cols: W H N U V Z A
Q_692: [106 122 123 105 138  52 123]
Q_257: [105 105 105 105 105  82 105]
Q_825: [105 104 123 155 140  82 155]
rev: [105 123 122]	Q_692
count Q_257: [105]	6
count Q_825: [123]	1
has: [104 122]	no
has: [123 105 137  52]	no
count Q_257: [83]	0
rev: [155  82 140 155 123 104]	Q_825

cols: F D S P T L X R K Q
Q_128: [ 77 155 150  98 106 150 172  79 171 106]
Q_781: [137 106 104  34 111 127 145 111 169  97]
Q_260: [108 151 151 108 139 108 151 108 151 151]
Q_584: [147 124 143  79 135 102 130 120 152  99]
has: [124 143  79 135 102]	yes
count Q_260: [151]	5
has: [ 79 172 150]	no

cols: G J Y C E M
Q_405: [102 107  53 191 128 153]
Q_327: [141 122 183  79 180 180]
Q_581: [107 107  53 191 128  78]
rev: [180  79 183 122 141]	Q_327
col: [ 53 183]	Y
col: [128 180]	E
rev: [ 78 128]	Q_581
count Q_581: [107]	2
has: [107  53 191 128]	yes
which: [107 107  53 191 128  78]	Q_581

cols: zula Kig liki rubo subar kimu
Q_592: [115 123 128 130 139 152]
Q_28: [135 119 150 114 135 169]
Q_320: [147 121 205 189 115 137]
Q_698: [119 120 117 152 133 114]
Q_735: [ 62 158 138 161 125 130]
Q_155: [150  99  99 120 120 121]
Q_562: [ 89 122 137 216 124  90]
Q_293: [164 135 139  87 115 142]
Q_547: [131 128 114 110 132 137]
Q_543: [115 123 128 130 108 103]
Q_757: [147  91 100 134 141 118]
Q_649: [ 94 140 131 142 128 134]
rev: [124 216 137]	Q_562
has: [138 161 125 130]	yes
rev: [138 158]	Q_735
both Q_320 Q_155: 	[121]
count Q_155: [121]	1

cols: Dinem bogam Datem Kala Nameg
Q_955: [109 100 161 166 105]
Q_86: [155 140 134  88 158]
Q_35: [140  80 167  80  80]
Q_677: [128 116 166 129 120]
Q_30: [164 175 116  74 178]
col: [140 128 164]	Dinem
count Q_35: [167]	1
both Q_86 Q_35: 	[140]
both Q_955 Q_677: 	[166]

cols: lar rigum Duk kon vesob Kav Pil
Q_44: [ 47  66  47 184  48 213 113]
Q_284: [ 67 154 154 124 154 185 185]
Q_778: [172 105 183 183 173  47 173]
count Q_284: [185]	2
both Q_778 Q_44: 	[47]
col: [ 47 154]	Duk
which: [172 105 183 183 173  47 173]	Q_778
count Q_778: [172]	1

cols: boga luf peb Duzu Vaf besoz Vok visu ligu Suz
Q_939: [166 176  92 166 104 166  92 166 103 141]
Q_696: [137 102 117  80 155  75 162 172  84 170]
Q_85: [137 102 117  80 155  75 115  81 177 112]
Q_522: [153 124 150  72 170  79  91  91 163 100]
Q_965: [159  92 143  60 163  66  91  58 189 103]
Q_41: [106 157 107 140 109 129 146 158 116 137]
Q_312: [119 163  81 160 114 154 153 154 107 174]
Q_966: [154 125 152  80 147  88  98  92 165 110]
Q_715: [122 188  87 183  99 162 156 182  76 171]
Q_226: [137 102 117  80 155  75  91  58 198 107]
Q_963: [160 103 146  63 151  66  92  73 182 102]
Q_574: [ 93 154 149 100 139 107  91 126 129 124]
rev: [ 81 163 119]	Q_312
rev: [ 72 150]	Q_522
count Q_939: [92]	2
rev: [182  73  92  66 151  63 146]	Q_963

cols: suni baf mene Kuv veku divut
Q_607: [ 77 136  96  70  64 114]
Q_627: [109 123 145 140 119 126]
Q_539: [ 96  77  70  64 136  57]
Q_60: [133 116 108 110 136 114]
col: [109  96 133]	suni
rev: [136  64  70  77  96]	Q_539

cols: Ditek Mupuz duva Tapo
Q_801: [159 103 160 158]
Q_38: [120  94 103 124]
Q_27: [102  63 104 157]
Q_235: [ 88 159 103 114]
Q_857: [120 102 103 124]
both Q_38 Q_235: 	[103]
rev: [124 103 102]	Q_857
both Q_801 Q_38: 	[103]
both Q_857 Q_235: 	[103]
both Q_27 Q_857: 	[102]

cols: fos toguz sipig midu vala Vunub
Q_328: [105 115 125  74 174 112]
Q_900: [135  65 155  67 183 136]
Q_537: [ 89 140 137 157  55 153]
Q_731: [152  69 147  69 201 126]
Q_578: [183 152 125 177 125 120]
Q_743: [194 145 114 164 150 113]
Q_352: [ 55 118 146 169  75 158]
Q_923: [121 217  80 176 104  93]
Q_224: [183 152 116 112 103 167]
Q_765: [121 217 150 176 151  93]
rev: [113 150]	Q_743
rev: [120 125 177 125 152]	Q_578
both Q_537 Q_352: 	[55]
count Q_578: [151]	0

cols: rif mibu biz Sal nasob kib Fal
Q_424: [117 161 108 155 115 137  85]
Q_489: [161  85 150  55 158  75  93]
Q_124: [163  96 149  63 152  85  89]
Q_325: [163 161 155 108 152  86 170]
Q_941: [120  92  98 150 123 136 144]
rev: [155 108 161]	Q_424
both Q_941 Q_489: 	[150]
has: [163 161 155 108 151]	no
has: [ 98 150 123]	yes
both Q_489 Q_941: 	[150]

cols: vevek mim mor vig Gefo pef Piba zat
Q_54: [127 137 129 129 122 150 112 142]
Q_980: [153  52  69  66  88  69 179  98]
Q_790: [159  58 151  70  89  72 182 101]
Q_914: [149  71 154  77  98 102 150  92]
Q_868: [122  91 147  86 115  92 161 113]
Q_863: [102 144 124 130 146 140 117 146]
Q_638: [166  57 146  73  90  92 159  87]
Q_451: [142  83 143  93  90  86 177 128]
Q_771: [121  95 131 116 110 102 161 148]
Q_102: [157  71 165  81  90  87 160 103]
Q_785: [ 79 172  99 134 166 172  93 135]
both Q_863 Q_638: 	[146]
has: [147  85 115  92 161]	no
has: [130 129 122]	no
count Q_980: [70]	0

cols: beti puzum Zot voruz kirem medi mog
Q_294: [111  94 123 113 152 104 213]
Q_211: [131 160 124 143 113 115  86]
Q_525: [144 135 136 123 127 123  82]
Q_786: [146 132 137 136 139 148 103]
Q_936: [123 124 123 123 130 133 161]
Q_773: [111 142 135 133 123 122  96]
Q_256: [136 151 146 140 125 147 103]
col: [127 139 130 123]	kirem
both Q_211 Q_936: 	[124]

cols: zirok potut terug Puf rotem
Q_436: [173  95  85  50 186]
Q_479: [ 70 181 190 180 172]
Q_91: [201  30  80  33 173]
Q_789: [ 81 211 182 175  54]
rev: [172 180 190]	Q_479
col: [ 50 180]	Puf
col: [ 80 182]	terug
both Q_436 Q_91: 	[173]
rev: [186  50  85  95]	Q_436

cols: Tol ven feg zube
Q_453: [112 136 113 189]
Q_872: [ 91  69 117 211]
Q_334: [ 91  69  86 135]
Q_452: [ 91  69 121 207]
Q_843: [ 92 132 121 219]
Q_422: [ 91  69  86 113]
Q_833: [ 91  69 121 201]
rev: [136 112]	Q_453
which: [ 92 132 121 219]	Q_843
which: [ 91  69 121 201]	Q_833

cols: vome nogid Tutab Guvu pugot Vogiz
Q_853: [183 164  72 202  72 202]
Q_106: [109 164  72 182 164 182]
Q_808: [ 95 194 109 215  61 200]
count Q_853: [203]	0
count Q_106: [182]	2
has: [164  72]	yes
has: [ 61 200]	yes

cols: Bovo Vik zar sovo
Q_632: [102  42 158 203]
Q_840: [137 168  77 108]
Q_841: [111 150 189  65]
Q_819: [156 115 159 137]
Q_20: [168  42 141  75]
both Q_632 Q_20: 	[42]
rev: [168 137]	Q_840
both Q_20 Q_632: 	[42]

cols: vove gapa let Luri rer Fuli tobep Ful
Q_925: [133 134 137 127 129 119 117 134]
Q_353: [133 129 134 132 120  63 124 138]
Q_401: [122  64 122 156  64  64  64 122]
count Q_925: [133]	1
which: [133 129 134 132 120  63 124 138]	Q_353
col: [119  63]	Fuli
rev: [117 119 129 127]	Q_925
count Q_401: [64]	4

cols: Guvor lem supak nagi
Q_356: [34 99 77 33]
Q_423: [ 93  99  98 117]
Q_76: [ 34  99 106 112]
Q_202: [ 34  99  77 140]
Q_501: [100  98 117 149]
Q_685: [118  99 110 120]
which: [ 34  99  77 140]	Q_202
count Q_423: [99]	1
col: [106  77 117 110]	supak
rev: [98 99]	Q_423
both Q_423 Q_202: 	[99]
rev: [ 99 118]	Q_685
has: [ 99 118]	no

cols: fol Sodi romop tanup mas
Q_326: [122 146 155 161 154]
Q_319: [122 146 155 106  92]
Q_613: [146 146 127 127 140]
Q_927: [114 122 140 194  95]
Q_151: [114 114 101 111  83]
Q_346: [147 126 107 105 126]
Q_573: [113  96  84 112  56]
Q_61: [ 73  77 165 109 155]
Q_917: [ 75  91 174 122 164]
Q_391: [153 128  82  85 104]
Q_283: [105 108 105 118  77]
Q_732: [ 75  84 176 127 160]
both Q_151 Q_927: 	[114]
has: [122 140]	yes

cols: Zup vite Novor vip Vive nurop durer
Q_149: [137 128  33 164 143  87 130]
Q_173: [170  79  33 126 100 156 128]
Q_910: [118 192  33 122 162 138  90]
Q_275: [145  33 145 146 145 153 145]
rev: [122  33 192]	Q_910
has: [ 33 125 100]	no
count Q_275: [145]	4

cols: Tigon Gomiv Ramin Dus
Q_711: [ 62 148  86 172]
Q_879: [143 166 175 176]
Q_261: [125  63 122  65]
Q_459: [177 166 125 164]
Q_317: [107 185 114  78]
Q_171: [120 162 169 172]
Q_311: [171  56 166  41]
Q_69: [173 176  82  96]
Q_587: [164  85  99  89]
Q_333: [164 158 196 120]
Q_359: [150 122  58 145]
has: [164  85]	yes
col: [ 56 176  85 158]	Gomiv

cols: Nika Bup lol Tov
Q_519: [146 172  86 142]
Q_167: [138  72 163 123]
Q_255: [138  72 163 117]
Q_483: [137  78 130 123]
Q_473: [150 124 134  99]
Q_634: [ 74 163 117  72]
Q_802: [ 72 138 172  84]
Q_498: [122 116 161 149]
Q_504: [160 172 106 152]
which: [138  72 163 123]	Q_167
rev: [117 163  72]	Q_255
col: [ 72 122 160]	Nika
rev: [172 138]	Q_802
col: [117 172 161]	lol
col: [142 123 117 123  99  72]	Tov

cols: Bar tep tomik riruz Setu fufed bapek
Q_974: [133 118 130 156 127 133 123]
Q_162: [119 125 126  52 137 127 139]
Q_72: [117 135 120  40 131 131 121]
Q_663: [128 130 130 128 128 132 127]
Q_252: [137 127 132 186 141 136 127]
Q_520: [128 128 128 120 128 128 128]
Q_659: [128 128 128 121 128 128 128]
Q_905: [117 135 120  41 131 131 121]
Q_477: [122 133 139  80 135 129 132]
which: [128 128 128 120 128 128 128]	Q_520
col: [127 127 128 128 121 132]	bapek
has: [116 135 120  41]	no
has: [131 131]	yes
rev: [136 141 186 132 127 137]	Q_252
col: [128 141 128 128 131 135]	Setu
both Q_520 Q_663: 	[128]

cols: kuli dozam suv zuda mosu giti togu naz
Q_79: [114 161 150 142 103 152 114 152]
Q_98: [141 164 158 168  88 197 109 150]
Q_408: [132 162 141 179  93 201 121 143]
rev: [150 161 114]	Q_79
col: [114 141]	kuli

cols: sose Vopu Zunem Fezud ralev geze
Q_93: [ 74  77 206 109  72 204]
Q_196: [132 190 118  74 149  74]
Q_964: [152 120 156 120 117 199]
Q_156: [153 125 190  86  86  86]
Q_305: [151 172 199  74 141  54]
Q_534: [151 162 196  74  99  71]
Q_645: [202  70 173  54 102 178]
Q_154: [155  47 120  63 184  94]
Q_690: [152 119 212  60  83  72]
Q_445: [152 119 212 114 134 170]
Q_297: [182  73 172 109 123 179]
Q_75: [156  79  88  65 187  87]
which: [152 119 212  60  83  72]	Q_690
count Q_156: [86]	3

cols: siz Dekev sugu Zod Regar
Q_108: [172 189 189 114 197]
Q_526: [ 43  95  56 154 127]
Q_270: [111  92  78 145 122]
Q_42: [178  95 127  56 154]
Q_708: [110 155  67 116  74]
Q_907: [137 157 113 181  44]
Q_80: [129 126  90 133  93]
count Q_108: [188]	0
rev: [154  56 127  95]	Q_42
has: [129 127]	no
has: [154  56 127  95]	no
col: [95 92 95]	Dekev
has: [95 56]	yes

cols: mev didop Rari ralis kos leza vedav kasid bipa
Q_157: [140 189 120 143 162 152 159 120 100]
Q_780: [138 125 123 132 155 111 119 137 133]
Q_307: [140 189 120 143 162 152 159 116 100]
Q_938: [153 123 108 130 150 102 154 117 136]
Q_203: [128  96 124  86 100 105 115 101 109]
Q_994: [ 72 125 128 158 122 138 138 119  39]
Q_835: [138 121 126 112 151  80 137 130 133]
which: [140 189 120 143 162 152 159 116 100]	Q_307
col: [152 111]	leza
col: [120 123]	Rari
col: [152 102]	leza
count Q_835: [112]	1

cols: Sof Zov pib Vezu zama zad livov
Q_324: [185  88 136 185 104 196 144]
Q_393: [169 163  93  87 187 148 158]
Q_559: [167  43  66  93 188 146 194]
Q_118: [178 166 178 195  57 212  61]
Q_920: [ 80 127 124 195 140 133 201]
both Q_920 Q_118: 	[195]
col: [163  43 166 127]	Zov
has: [185  88 136 186]	no
has: [194 140 133 201]	no
col: [136  93  66]	pib

